Where the symbols take the nodes:
j580: η>j683, ξ>j850, ω>j329, κ>j24, ε>j578, φ>j438
j561: η>j349, ξ>j356, ω>j969, κ>j75, ε>j674, φ>j616
j298: η>j872, ξ>j801, ω>j550, κ>j736, ε>j808, φ>j655
j564: η>j893, ξ>j970, ω>j497, κ>j516, ε>j255, φ>j395
j683: η>j909, ξ>j251, ω>j24, κ>j601, ε>j850, φ>j709
j601: η>j934, ξ>j878, ω>j251, κ>j668, ε>j709, φ>j723
j329: η>j24, ξ>j438, ω>j578, κ>j850, ε>j907, φ>j909
j233: η>j70, ξ>j550, ω>j628, κ>j298, ε>j910, φ>j808
j681: η>j616, ξ>j997, ω>j349, κ>j316, ε>j75, φ>j712
j801: η>j994, ξ>j562, ω>j655, κ>j215, ε>j147, φ>j417
j970: η>j329, ξ>j907, ω>j395, κ>j578, ε>j555, φ>j683
j934: η>j243, ξ>j628, ω>j668, κ>j233, ε>j878, φ>j910
j723: η>j910, ξ>j70, ω>j243, κ>j403, ε>j233, φ>j298
j215: η>j686, ξ>j969, ω>j562, κ>j561, ε>j417, φ>j674
j316: η>j547, ξ>j208, ω>j997, κ>j91, ε>j712, φ>j631
j907: η>j438, ξ>j601, ω>j683, κ>j909, ε>j24, φ>j251
j251: η>j668, ξ>j723, ω>j709, κ>j878, ε>j743, φ>j243
j516: η>j580, ξ>j578, ω>j970, κ>j329, ε>j395, φ>j907
j878: η>j628, ξ>j403, ω>j723, κ>j910, ε>j243, φ>j70
j808: η>j801, ξ>j147, ω>j219, κ>j655, ε>j872, φ>j246
j24: η>j601, ξ>j709, ω>j850, κ>j251, ε>j438, φ>j743
j555: η>j907, ξ>j24, ω>j580, κ>j683, ε>j329, φ>j850
j628: η>j298, ξ>j808, ω>j910, κ>j550, ε>j403, φ>j219
j712: η>j208, ξ>j505, ω>j617, κ>j631, ε>j547, φ>j795
j395: η>j578, ξ>j683, ω>j555, κ>j907, ε>j580, φ>j24
j91: η>j795, ξ>j497, ω>j208, κ>j564, ε>j631, φ>j255
j208: η>j564, ξ>j255, ω>j631, κ>j497, ε>j505, φ>j475
j505: η>j255, ξ>j893, ω>j795, κ>j475, ε>j564, φ>j516
j578: η>j850, ξ>j909, ω>j907, κ>j438, ε>j683, φ>j601
j403: η>j808, ξ>j872, ω>j70, κ>j219, ε>j298, φ>j736
j255: η>j970, ξ>j555, ω>j475, κ>j395, ε>j893, φ>j580
j743: η>j723, ξ>j233, ω>j934, κ>j243, ε>j668, φ>j628
j872: η>j147, ξ>j994, ω>j736, κ>j246, ε>j801, φ>j215
j349: η>j316, ξ>j712, ω>j75, κ>j997, ε>j356, φ>j617
j75: η>j997, ξ>j617, ω>j356, κ>j712, ε>j616, φ>j547
j356: η>j712, ξ>j547, ω>j616, κ>j617, ε>j316, φ>j91
j475: η>j395, ξ>j580, ω>j893, κ>j555, ε>j516, φ>j329
j497: η>j516, ξ>j395, ω>j255, κ>j970, ε>j475, φ>j555
j547: η>j505, ξ>j564, ω>j91, κ>j795, ε>j208, φ>j497
j246: η>j417, ξ>j686, ω>j994, κ>j602, ε>j215, φ>j561
j602: η>j674, ξ>j349, ω>j686, κ>j681, ε>j561, φ>j75
j709: η>j878, ξ>j243, ω>j743, κ>j723, ε>j934, φ>j233
j910: η>j550, ξ>j219, ω>j403, κ>j808, ε>j70, φ>j872
j562: η>j561, ξ>j674, ω>j417, κ>j969, ε>j602, φ>j681
j655: η>j215, ξ>j417, ω>j147, κ>j562, ε>j246, φ>j602
j70: η>j219, ξ>j736, ω>j298, κ>j872, ε>j550, φ>j801
j550: η>j736, ξ>j655, ω>j808, κ>j801, ε>j219, φ>j147
j969: η>j75, ξ>j616, ω>j674, κ>j356, ε>j681, φ>j316
j994: η>j602, ξ>j561, ω>j215, κ>j686, ε>j562, φ>j969
j631: η>j497, ξ>j475, ω>j505, κ>j255, ε>j795, φ>j893
j736: η>j246, ξ>j215, ω>j801, κ>j994, ε>j655, φ>j562
j616: η>j617, ξ>j91, ω>j316, κ>j547, ε>j997, φ>j208
j668: η>j233, ξ>j910, ω>j878, κ>j628, ε>j723, φ>j403
j893: η>j555, ξ>j329, ω>j516, κ>j580, ε>j970, φ>j578
j850: η>j251, ξ>j743, ω>j438, κ>j709, ε>j909, φ>j934
j674: η>j356, ξ>j316, ω>j681, κ>j616, ε>j349, φ>j997
j417: η>j969, ξ>j681, ω>j602, κ>j674, ε>j686, φ>j349
j617: η>j631, ξ>j795, ω>j547, κ>j505, ε>j91, φ>j564
j997: η>j91, ξ>j631, ω>j712, κ>j208, ε>j617, φ>j505
j147: η>j562, ξ>j602, ω>j246, κ>j417, ε>j994, φ>j686
j795: η>j475, ξ>j516, ω>j564, κ>j893, ε>j497, φ>j970
j909: η>j743, ξ>j668, ω>j601, κ>j934, ε>j251, φ>j878
j243: η>j403, ξ>j298, ω>j233, κ>j70, ε>j628, φ>j550
j219: η>j655, ξ>j246, ω>j872, κ>j147, ε>j736, φ>j994
j438: η>j709, ξ>j934, ω>j909, κ>j743, ε>j601, φ>j668
j686: η>j681, ξ>j75, ω>j561, κ>j349, ε>j969, φ>j356

In the rows, 63 means zero.

The rows follow the links: the fewer symbols apart two nodes are, the more alike their rows tend to be.

Each row is also shifted at random along 3 hidden directions that mean nothing.

Row, then node:
[ 67,  67,  63,  60,  60,  61,  65,  71,  56,  69,  74,  73,  67,  63,  61,  63,  63,  63,  55,  61,  67,  58,  65,  62,  52,  63,  76,  58,  56,  64,  55,  66,  55,  65,  67,  66,  65]
node: j243
[ 62,  55,  64,  58,  65,  64,  64,  60,  63,  68,  58,  58,  67,  64,  62,  69,  60,  65,  64,  70,  65,  70,  67,  70,  71,  57,  54,  61,  63,  60,  73,  71,  65,  68,  56,  69,  68]
node: j686
[ 59,  56,  67,  65,  66,  63,  67,  63,  64,  60,  59,  64,  61,  57,  60,  66,  57,  67,  73,  67,  49,  67,  63,  57,  76,  63,  56,  69,  67,  68,  70,  67,  79,  47,  66,  62,  61]
node: j356
[ 58,  59,  59,  68,  61,  67,  59,  58,  71,  63,  50,  55,  61,  68,  61,  61,  61,  63,  69,  71,  59,  66,  67,  66,  74,  67,  52,  66,  75,  60,  66,  63,  71,  66,  56,  61,  61]
node: j547
[ 60,  65,  64,  54,  69,  64,  66,  58,  59,  67,  72,  58,  62,  64,  67,  69,  65,  65,  62,  59,  69,  60,  53,  64,  60,  55,  70,  72,  50,  62,  71,  66,  60,  70,  58,  61,  63]
node: j298
[ 46,  64,  70,  73,  63,  68,  58,  61,  65,  51,  51,  60,  53,  66,  64,  62,  65,  66,  78,  64,  44,  62,  60,  52,  70,  69,  58,  73,  75,  66,  64,  55,  79,  48,  66,  53,  58]
node: j255
[ 52,  65,  45,  50,  68,  61,  69,  45,  79,  76,  69,  60,  62,  60,  52,  63,  60,  64,  68,  58,  90,  63,  51,  71,  75,  75,  68,  72,  56,  62,  71,  70,  56,  71,  57,  67,  64]
node: j602
[ 46,  65,  74,  59,  62,  67,  61,  69,  45,  65,  67,  60,  62,  68,  65,  70,  65,  67,  62,  66,  42,  58,  64,  55,  60,  51,  67,  65,  63,  63,  67,  68,  67,  60,  60,  59,  59]
node: j910
[ 35,  66,  67,  61,  57,  65,  61,  72,  49,  68,  67,  66,  66,  67,  60,  67,  63,  65,  58,  68,  50,  59,  70,  56,  59,  64,  71,  57,  70,  64,  59,  67,  60,  64,  64,  63,  61]
node: j233
[ 57,  66,  65,  66,  61,  62,  61,  69,  61,  65,  68,  65,  64,  67,  69,  67,  60,  58,  60,  67,  69,  60,  55,  63,  49,  68,  67,  71,  54,  63,  54,  58,  58,  69,  62,  61,  59]
node: j668
[ 48,  68,  54,  72,  58,  66,  61,  57,  74,  59,  56,  57,  60,  69,  63,  56,  66,  59,  63,  63,  70,  63,  64,  62,  64,  74,  61,  66,  75,  60,  57,  53,  60,  72,  62,  56,  57]
node: j395
[ 80,  60,  60,  52,  67,  60,  72,  59,  61,  70,  75,  67,  65,  56,  58,  64,  59,  65,  63,  59,  65,  60,  58,  62,  70,  55,  71,  68,  52,  65,  70,  73,  65,  59,  65,  65,  63]
node: j994
[ 24,  62,  51,  55,  59,  58,  70,  63,  65,  75,  70,  69,  73,  58,  53,  67,  55,  64,  56,  66,  73,  66,  66,  61,  69,  77,  69,  58,  69,  65,  63,  72,  59,  62,  67,  71,  63]
node: j655
[ 72,  71,  52,  68,  65,  64,  66,  51,  79,  58,  63,  60,  56,  65,  63,  53,  67,  59,  65,  56,  79,  58,  55,  62,  64,  73,  67,  72,  62,  63,  58,  52,  61,  69,  65,  55,  58]
node: j970
[ 53,  68,  74,  71,  57,  67,  55,  72,  52,  57,  57,  66,  60,  70,  64,  61,  69,  65,  62,  63,  44,  60,  74,  57,  56,  61,  66,  53,  75,  64,  57,  59,  63,  59,  66,  60,  64]
node: j24
[ 85,  64,  68,  67,  62,  62,  63,  72,  58,  61,  70,  65,  66,  64,  74,  63,  65,  59,  51,  64,  69,  62,  64,  66,  45,  54,  65,  61,  53,  61,  57,  58,  55,  74,  64,  63,  63]
node: j934
[ 60,  59,  62,  55,  66,  65,  67,  58,  59,  69,  66,  57,  64,  63,  60,  68,  59,  67,  67,  66,  55,  63,  63,  61,  75,  53,  61,  70,  61,  62,  76,  73,  69,  62,  57,  62,  62]
node: j562
[ 68,  62,  55,  66,  64,  64,  62,  52,  79,  66,  55,  61,  58,  65,  57,  61,  60,  61,  75,  65,  75,  63,  54,  70,  71,  77,  58,  76,  62,  63,  61,  60,  66,  64,  59,  62,  62]
node: j91
[ 65,  68,  64,  55,  63,  63,  66,  63,  56,  69,  76,  68,  62,  63,  61,  66,  65,  65,  62,  58,  63,  54,  57,  59,  57,  61,  78,  67,  51,  65,  60,  67,  58,  62,  65,  62,  62]
node: j628
[ 83,  56,  64,  62,  63,  61,  69,  66,  62,  58,  62,  66,  70,  55,  60,  57,  61,  66,  58,  62,  52,  70,  81,  62,  73,  51,  57,  47,  73,  64,  69,  68,  70,  56,  69,  68,  68]
node: j616
[ 75,  58,  65,  54,  68,  63,  69,  60,  57,  69,  70,  61,  63,  60,  60,  68,  59,  66,  67,  63,  54,  61,  59,  61,  71,  51,  66,  73,  54,  64,  73,  73,  70,  59,  60,  61,  60]
node: j215

The symbols that take the first to the second take the third to the fourth, perhaps in another order. What is the fourth?
Answer with the node's name.
[ 49,  67,  62,  61,  56,  61,  63,  74,  53,  68,  70,  71,  71,  64,  59,  64,  63,  62,  50,  64,  63,  61,  76,  61,  55,  65,  73,  48,  68,  63,  56,  68,  52,  68,  68,  68,  65]
to [ 66,  60,  72,  58,  68,  64,  63,  64,  54,  65,  68,  56,  64,  66,  73,  73,  63,  63,  61,  65,  59,  63,  55,  65,  57,  49,  62,  72,  51,  60,  71,  66,  63,  67,  57,  62,  61]
as [ 56,  70,  61,  66,  66,  65,  63,  59,  67,  60,  68,  58,  59,  67,  71,  65,  66,  60,  61,  59,  74,  57,  49,  61,  52,  66,  69,  77,  54,  61,  60,  54,  58,  72,  61,  55,  57]
to j233

[ 64,  59,  79,  60,  66,  67,  62,  69,  46,  62,  65,  54,  64,  68,  74,  74,  66,  66,  59,  68,  45,  64,  64,  61,  56,  39,  59,  65,  58,  60,  74,  67,  66,  68,  56,  62,  62]
to [ 70,  58,  64,  55,  66,  60,  70,  64,  58,  70,  73,  67,  64,  56,  60,  68,  57,  66,  67,  64,  58,  60,  56,  59,  68,  58,  68,  72,  51,  65,  68,  73,  70,  53,  64,  63,  60]
as [ 60,  65,  43,  57,  64,  60,  72,  49,  80,  65,  66,  65,  67,  54,  50,  53,  61,  63,  61,  54,  80,  65,  72,  63,  80,  72,  68,  53,  74,  63,  66,  67,  60,  64,  69,  67,  66]
to j795

[ 56,  77,  54,  60,  63,  64,  66,  56,  69,  60,  71,  65,  63,  63,  60,  54,  75,  62,  52,  46,  81,  58,  68,  61,  57,  67,  80,  49,  68,  62,  59,  58,  46,  74,  70,  62,  68]
to [ 69,  65,  71,  58,  60,  63,  63,  75,  44,  65,  70,  67,  69,  64,  63,  64,  69,  65,  49,  61,  49,  60,  79,  61,  55,  47,  72,  46,  65,  63,  63,  70,  56,  67,  65,  67,  68]
as [ 76,  61,  59,  52,  65,  57,  73,  65,  61,  72,  77,  74,  71,  54,  58,  64,  58,  64,  57,  60,  71,  63,  63,  64,  65,  60,  71,  60,  53,  65,  65,  73,  60,  60,  68,  70,  66]
to j681

[ 29,  58,  58,  61,  60,  62,  62,  62,  68,  69,  54,  61,  70,  63,  57,  68,  58,  64,  63,  73,  68,  73,  73,  69,  75,  72,  51,  54,  78,  61,  70,  72,  64,  65,  59,  74,  69]
to [ 64,  61,  62,  69,  62,  65,  57,  59,  74,  64,  51,  61,  58,  68,  61,  62,  60,  63,  77,  70,  66,  64,  57,  68,  70,  76,  54,  72,  67,  63,  61,  60,  68,  61,  59,  63,  62]
as [ 55,  69,  56,  61,  62,  59,  64,  65,  67,  70,  74,  71,  63,  63,  62,  64,  60,  59,  60,  62,  82,  57,  50,  64,  52,  77,  75,  72,  50,  64,  53,  60,  53,  68,  65,  63,  59]
to j736

[ 94,  71,  69,  63,  68,  64,  59,  62,  65,  59,  70,  72,  50,  64,  65,  60,  70,  64,  76,  53,  67,  50,  42,  61,  52,  68,  78,  81,  42,  68,  53,  54,  62,  52,  68,  55,  61]
to [ 63,  67,  64,  55,  63,  64,  65,  65,  52,  67,  73,  65,  66,  64,  62,  64,  69,  65,  55,  57,  59,  58,  67,  60,  59,  53,  76,  57,  59,  63,  65,  68,  56,  67,  64,  63,  65]
as [ 51,  68,  38,  46,  65,  59,  73,  45,  81,  77,  73,  63,  69,  57,  48,  57,  63,  63,  56,  53,  96,  63,  66,  72,  77,  73,  74,  54,  65,  60,  70,  74,  47,  77,  62,  72,  69]
to j547

[ 58,  72,  47,  68,  59,  62,  61,  55,  79,  65,  62,  66,  60,  67,  58,  54,  65,  57,  64,  60,  87,  59,  57,  67,  59,  85,  69,  68,  64,  62,  50,  54,  53,  73,  64,  60,  61]
to [ 56,  65,  76,  70,  64,  68,  59,  67,  53,  54,  60,  52,  58,  71,  77,  68,  68,  63,  61,  64,  47,  61,  59,  56,  52,  52,  60,  71,  64,  61,  65,  55,  67,  68,  59,  53,  57]
as [ 86,  68,  61,  67,  66,  64,  65,  57,  72,  52,  63,  64,  57,  59,  63,  53,  71,  63,  67,  51,  67,  61,  63,  60,  65,  63,  66,  61,  65,  67,  62,  55,  64,  58,  71,  59,  65]
to j683

[ 73,  59,  57,  60,  63,  60,  70,  64,  67,  62,  64,  69,  71,  54,  56,  57,  61,  65,  57,  59,  64,  70,  79,  64,  74,  61,  62,  45,  73,  66,  66,  70,  64,  58,  72,  72,  71]
to [ 78,  64,  69,  69,  66,  65,  61,  62,  66,  51,  58,  64,  56,  61,  65,  58,  67,  64,  71,  57,  55,  62,  61,  58,  65,  64,  63,  65,  65,  66,  62,  55,  71,  50,  69,  57,  63]
as [ 63,  59,  55,  64,  63,  65,  67,  54,  72,  63,  57,  56,  63,  62,  57,  58,  62,  63,  65,  63,  63,  65,  70,  64,  77,  62,  58,  61,  74,  61,  68,  64,  69,  66,  61,  61,  62]
to j970

[ 76,  62,  52,  63,  63,  64,  64,  53,  79,  66,  57,  61,  63,  63,  58,  56,  62,  61,  66,  62,  78,  66,  65,  71,  72,  70,  58,  61,  68,  62,  63,  63,  61,  70,  61,  64,  65]
to [ 84,  66,  59,  72,  62,  65,  62,  60,  71,  57,  60,  60,  59,  65,  67,  55,  66,  58,  62,  60,  72,  61,  63,  64,  59,  64,  62,  65,  64,  61,  57,  53,  60,  72,  64,  58,  61]
as [ 59,  58,  59,  67,  65,  67,  63,  53,  72,  63,  53,  54,  57,  66,  61,  62,  59,  63,  74,  69,  59,  63,  58,  63,  77,  66,  52,  76,  68,  62,  68,  61,  74,  63,  56,  57,  57]
to j970

[ 73,  62,  65,  69,  62,  64,  57,  64,  71,  60,  54,  68,  60,  64,  60,  61,  63,  64,  73,  65,  65,  66,  62,  68,  67,  76,  57,  64,  65,  65,  59,  60,  66,  56,  65,  67,  67]
to [ 56,  69,  58,  71,  57,  64,  57,  65,  69,  63,  58,  66,  62,  70,  61,  58,  65,  58,  63,  65,  71,  59,  67,  65,  57,  79,  65,  60,  72,  62,  50,  56,  56,  70,  64,  62,  61]
as [ 60,  69,  54,  70,  63,  66,  64,  53,  75,  56,  60,  58,  57,  64,  62,  54,  67,  60,  66,  57,  70,  60,  60,  59,  66,  70,  65,  69,  71,  63,  62,  53,  64,  66,  66,  54,  58]
to j909

[ 63,  56,  70,  60,  63,  59,  67,  75,  52,  68,  68,  69,  72,  58,  67,  71,  56,  64,  57,  70,  56,  69,  67,  64,  60,  55,  59,  60,  58,  64,  65,  71,  67,  60,  64,  71,  65]
to [ 71,  56,  66,  58,  68,  64,  63,  58,  64,  68,  60,  57,  62,  63,  65,  71,  58,  64,  71,  69,  63,  67,  55,  70,  70,  57,  55,  75,  54,  62,  74,  70,  70,  62,  54,  65,  63]
as [ 72,  71,  63,  66,  60,  63,  58,  68,  62,  61,  65,  72,  61,  65,  60,  57,  71,  63,  63,  56,  67,  57,  65,  62,  53,  72,  73,  56,  64,  66,  52,  58,  54,  62,  69,  63,  68]
to j934

[ 56,  69,  61,  68,  62,  64,  63,  59,  71,  53,  58,  65,  60,  61,  59,  55,  68,  65,  68,  56,  62,  63,  67,  58,  69,  72,  64,  59,  75,  67,  61,  57,  66,  55,  70,  60,  64]
to [ 79,  71,  66,  64,  66,  65,  64,  62,  61,  55,  69,  63,  60,  63,  68,  58,  75,  63,  57,  50,  66,  58,  63,  60,  53,  54,  74,  56,  60,  63,  61,  56,  54,  68,  68,  58,  65]
as [ 67,  56,  65,  58,  69,  63,  63,  58,  68,  68,  60,  60,  62,  63,  64,  71,  57,  65,  73,  70,  67,  67,  52,  71,  70,  64,  52,  75,  53,  63,  71,  69,  69,  61,  56,  68,  64]
to j631

[ 68,  60,  65,  70,  60,  65,  57,  65,  69,  62,  50,  65,  64,  66,  61,  60,  63,  63,  68,  69,  61,  68,  70,  69,  68,  71,  54,  57,  73,  64,  60,  61,  65,  61,  62,  68,  68]
to [ 72,  68,  61,  70,  67,  65,  64,  54,  73,  53,  59,  57,  53,  65,  66,  57,  66,  61,  72,  58,  65,  58,  51,  58,  64,  67,  63,  80,  60,  64,  61,  51,  69,  61,  64,  50,  55]
as [ 71,  62,  74,  66,  63,  63,  60,  74,  51,  66,  70,  67,  58,  67,  71,  71,  58,  63,  69,  70,  53,  55,  47,  58,  49,  61,  68,  83,  45,  65,  56,  61,  69,  56,  62,  57,  55]
to j550

[ 52,  60,  58,  61,  65,  61,  69,  58,  71,  63,  62,  66,  63,  56,  55,  62,  57,  66,  72,  63,  62,  65,  60,  60,  78,  73,  62,  67,  68,  67,  67,  66,  74,  51,  66,  63,  62]
to [ 67,  65,  65,  75,  60,  67,  58,  65,  66,  58,  56,  59,  58,  72,  69,  61,  63,  59,  67,  69,  59,  60,  60,  62,  59,  67,  57,  72,  67,  62,  56,  52,  67,  67,  60,  55,  56]
as [ 55,  57,  64,  63,  63,  60,  65,  66,  65,  63,  59,  68,  68,  57,  60,  65,  56,  66,  66,  67,  61,  71,  68,  66,  73,  68,  55,  58,  69,  66,  67,  69,  70,  53,  66,  71,  69]
to j970

[ 62,  59,  63,  57,  64,  57,  69,  69,  59,  70,  72,  70,  70,  57,  64,  70,  55,  64,  60,  66,  70,  66,  60,  66,  61,  64,  65,  64,  53,  64,  63,  71,  62,  62,  66,  71,  65]
to [ 53,  55,  66,  62,  63,  62,  61,  64,  64,  67,  56,  60,  68,  62,  62,  70,  58,  65,  65,  72,  62,  72,  66,  71,  70,  65,  50,  62,  66,  63,  71,  71,  69,  61,  58,  71,  67]
as [ 50,  65,  71,  75,  56,  67,  52,  73,  57,  60,  52,  64,  59,  73,  65,  63,  63,  62,  68,  73,  48,  61,  66,  60,  55,  71,  58,  65,  73,  63,  53,  56,  66,  60,  62,  58,  59]
to j934

[ 71,  66,  61,  72,  63,  67,  62,  58,  71,  55,  58,  57,  57,  65,  68,  56,  67,  59,  65,  60,  64,  60,  60,  60,  62,  65,  60,  69,  67,  61,  60,  52,  66,  68,  64,  54,  58]
to [ 72,  74,  61,  62,  64,  64,  65,  60,  64,  57,  71,  63,  61,  64,  65,  55,  76,  62,  54,  47,  72,  59,  65,  62,  54,  59,  76,  54,  63,  63,  61,  57,  50,  70,  69,  60,  66]
as [ 64,  67,  59,  67,  61,  62,  61,  62,  72,  57,  58,  70,  62,  60,  57,  55,  67,  64,  67,  57,  69,  66,  70,  64,  68,  76,  64,  51,  74,  66,  58,  60,  62,  56,  71,  67,  70]
to j578

[ 75,  68,  68,  55,  65,  64,  65,  65,  52,  67,  75,  66,  62,  63,  63,  66,  68,  66,  60,  57,  61,  56,  59,  61,  57,  52,  76,  64,  51,  64,  65,  67,  57,  63,  64,  61,  63]
to [ 65,  58,  64,  55,  64,  63,  69,  63,  55,  68,  67,  60,  67,  60,  59,  67,  60,  66,  59,  65,  51,  64,  71,  61,  72,  50,  63,  60,  64,  63,  73,  75,  67,  62,  61,  65,  63]
as [ 72,  59,  58,  63,  64,  64,  68,  57,  68,  61,  59,  59,  66,  59,  58,  56,  63,  64,  63,  61,  59,  66,  74,  62,  77,  58,  58,  56,  74,  64,  69,  65,  69,  64,  64,  62,  63]
to j516

[ 62,  69,  51,  65,  59,  60,  61,  59,  78,  63,  58,  73,  65,  59,  52,  53,  68,  63,  63,  55,  83,  67,  73,  69,  69,  84,  67,  45,  75,  66,  56,  61,  53,  62,  72,  73,  73]
to [ 73,  68,  57,  71,  63,  65,  60,  58,  73,  60,  60,  61,  58,  68,  66,  57,  65,  58,  67,  62,  74,  58,  55,  65,  58,  73,  63,  74,  61,  63,  54,  51,  61,  70,  62,  57,  58]
as [ 75,  63,  62,  53,  68,  60,  67,  64,  62,  69,  73,  63,  71,  60,  68,  66,  65,  62,  49,  58,  81,  66,  63,  72,  55,  53,  67,  55,  51,  60,  67,  69,  50,  76,  61,  71,  70]
to j215

